Each row has a name. Each question is about the rows just above it. Places in a row count from 0.

z330: [ 14  -4 -22 -38 -45 -43 -32 -14   4  18  24]
z402: [-39 -38 -28 -14   1  11  17  16  12   7   5]
z321: [-14   7  29  46  56  56  45  28   8  -8 -18]
z491: [-25 -26 -23 -21 -20 -22 -27 -33 -38 -40 -37]
z109: [33 30 19  7 -3 -8 -5  4 15 25 27]
z93: [ 1  3  5  6  6  6  6  6  4  1 -2]
tags:
[46] -> z213
[6] -> z322
[5] -> z702
[4] -> z17
Join z93 by its entry at place 3: | z322
Right after [-32] comes | [-14]

z11: [ 20 -47  27 -29]
z913: [ 21 -38  48  49]
z216: [ 30 -17  48  49]
z971: [ 38  43  32 -33]
z731: [ 17   8 -30  32]
z852: [ 27 -14  36  44]
z960: [ 20 -47  -5  35]
z555: [-44 -55  -8  49]
What comes right after [38] in the named rows? | [43]
Table of tags by key:
[38] -> z908
[-47] -> z230
[43] -> z594
Join z971 by its entry at place 1: | z594
The entry that follows [-5]: | [35]

z312: [ -8  -2  -8  -6 -13 -17]
z935: [  6  35 -44   0 -28   5]
z104: [ 16  47 -46   2 -36   6]
z5: [  2  23 -21  -1 -22   0]
z434: [  0   0  -5  -5 -13 -19]
z662: [ 10  41 -33  -3 -32   5]
z107: [  5  27 -25  -5  -7  -2]
z51: [  9  35 -30  -2 -28   2]
z856: [  9  35 -30  -2 -28   3]
z368: [ -1  10  -6  -2 -14  -8]
tags:
[10] -> z777
[0] -> z69
[9] -> z67
[6] -> z597
[11] -> z284
Look up the entry of z662 at place 0 in the table: | z777
Whose row is [ -8  -2  -8  -6 -13 -17]? | z312
The row with [  9  35 -30  -2 -28   3] is | z856
What comes right after [-46] in the named rows? | [2]
Whose row is [  2  23 -21  -1 -22   0]? | z5
Whose row is [ 10  41 -33  -3 -32   5]? | z662

z880: [-11   0  10   6  -3 -11  -1  -1  -3   3  11  -3  -1  -6  -6  -5  -6  -6
  -5  -2   0   2   2   6   2  -3   8   2   8   4   5   3  -3   5   1  -7
  11   6  -4   1   1 -13]
z457: [  0  -2   0  -8   3   4   2   3   1  -2   9   2   3   2  -2  -8  -1  -1
   8  -6   5  -4  -1  10   8   7  -5  -4   8  -2   3   8   6 -16  -1  13
  -1   4  -8  -4   0   3]
z696: [-11  45  -7 -13   7  -6   7 -20   6   5  24  27   7  26  -3 -38   6   4
  -7  23  10  26  -5  -9 -20 -21  16  -7 -20  19   8  19   5 -10   7  20
  20 -20   8  -7  -3  40]
z49: [  0   0  17  -4  12   4   2  19 -14  17 -11   2  14  13  -6   7   4   4
  -5   0   0  -3  -2   3  -8  12  -7  -7  -8   9  -4   7  -6   4  -8 -14
 -25   4 -10  -1  -3  -6]
z279: [  9  -5  14  -2   1  -6  -5  -4 -18  -1   3  -6   8   8   6  -1   4   0
  -6   2 -10   2   0  11   4   2 -11  -5   0  -2   0   3 -11   2   1  -3
  10  -3   1   5  -4  -1]
z376: [ -1   3   5   2  -9  -6  -1   5   0  -1   7  -6   3  -1 -14   7  -6 -10
   1   6   0  -6  -3   2  -2   3   0  -1   1   5  -5  -7  -1  -1   0   3
   7   1  -6  -2   9 -11]
z951: [  6   1   9   1  -1  -4  -6   4  -1  -8  -2  25  11  11  -1  -5   2   6
   4   3  -2  -2   3   7  11 -16 -14   1  -5 -11   2   3  -3   3  -1  -1
  11  14   4   4   2   0]
z78: [ -2   1   1   2   4   0  -1  -4 -10   6  -5   6   2   0   2  -8  -2   2
  12   1   1   0   1   0  -1  -1   8  -3  -1   9   8   0  -1  -7  -8  -4
  -1  -3  -2   0  -4  -6]
z663: [  8   9  -4 -16 -11  17 -28 -26  -6  -1  -7  11   0   5  15 -20   2  -6
  -2 -15  -3  -9   9  10   5 -28  -8  22  16 -14  -8  -1  -3 -15 -13 -28
  -6   0   3  -5  15  -7]
z789: [ -1  17   7  -8   2  -5   5  -7 -17   4  16  11  12   1   7  -9  11   0
   0  18   9  -7  -4  10   0  -5  -3   5  -6  -6  11   7   8 -16   9  -1
 -10 -11  -2  -6  -7  -4]
z738: [  0  -5  10   1   2  -4  -7   4  -5   0  -2  -8   9   0   6   1   2   4
   5   7  11   5   7   1  -2 -15 -10   5   6  -2  -5   3  -3   5   1   1
   3  10  -3   9   1   0]
Whose row is [ -2   1   1   2   4   0  -1  -4 -10   6  -5   6   2   0   2  -8  -2   2
  12   1   1   0   1   0  -1  -1   8  -3  -1   9   8   0  -1  -7  -8  -4
  -1  -3  -2   0  -4  -6]? | z78
key -> tag
[6] -> z388
[0] -> z338
[1] -> z901
[-4] -> z950
[-3] -> z679
Look up the entry of z376 at place 37 in the table: | z901

z3: [ 12  -8  -7  -1  -3 -24   0 -18  -6]
z697: [ -1   0   0   9   1  -4 -30   4   6]
z623: [ -2  -1   9 -22 -17   8 -11  -2  18]
z757: [  3  -3 -29   0  27  14 -12 -14   9]
z333: [ 6  0 32  2  6  1 -4 10 23]
z177: [  5   8  14   3 -11  15   8 -12   0]
z294: [-7  3 13 12 27 18  2 23 -5]
z642: [ 51  18  -4 -14  27   9  -5  -6  -3]
Which row holds [  5   8  14   3 -11  15   8 -12   0]? | z177
Whose row is [ -1   0   0   9   1  -4 -30   4   6]? | z697
key -> tag
[28] -> z143
[-12] -> z554
[3] -> z189
[12] -> z37
[11] -> z485
[2] -> z307
[27] -> z319
The tag of z757, keyed by place 0: | z189
Right after [-8] comes | [-7]
What comes right after [-24] in the named rows? | [0]
Where do [ -2  -1   9 -22 -17   8 -11  -2  18] appear? | z623

z305: [ -4   0  -1  -1  -1 -16 -11  -5   3   5  10  -4 -10   1 -12 -15   7  10
   5  -7   5   0 -35  -6  -4]
z229: [ -1   2 -13  -3   1  -1 -31  -1  -8   2   4  -1   3   6  -6  11   9  12
  -3  10   8  -3 -52   0 -53]
z397: [  2  -3  -8  -4  -3  -1 -10   0  -6   7   3  17  -6   4  -9   7  -8  12
   4  10   6   1 -20  -1   4]
Whose row is [  2  -3  -8  -4  -3  -1 -10   0  -6   7   3  17  -6   4  -9   7  -8  12
   4  10   6   1 -20  -1   4]? | z397
The entry that follows [-16]: | [-11]

z695: [ 6 -4  6 -6 -1  4 -6]
z705: [  0   5  -7  -1   0 -11  -6]
z401: [ 2 -8  0 -8 31 14  4]
z516: [  2  -8   0  -8   7  -8 -11]
z466: [ 2 -8  0 -8  7  2  4]
z674: [-2 26 -5 11 -8  2 -9]
z681: [ 5  6 -5  2  0 -5  4]
z914: [ -7   3  -8  -6   2 -19   7]
z511: [  9 -15  11 -13   1   5  -6]
z991: [ 2 -8  0 -8  7 14  4]
Table of tags by key:
[-19] -> z13
[7] -> z483
[2] -> z348
[8] -> z634
[-20] -> z548
[1] -> z34
Look up the entry of z914 at place 5 in the table: | z13
Right after [-19] comes | [7]
Whose row is [ -7   3  -8  -6   2 -19   7]? | z914

z713: [  8 -13   0   3  -6]
z690: [-24   4   7  -4   6]
z236: [-6 13 -4  0  3]
z154: [  5  -5   1  11 -16]
z12: [23 -7 -9 10 -2]
Table of tags by key:
[7] -> z245
[0] -> z804
[8] -> z967
Look up the entry of z713 at place 2 in the table: | z804
Where do [-24   4   7  -4   6] appear? | z690
What comes right after [-9] in the named rows? | [10]
Where do [23 -7 -9 10 -2] appear? | z12

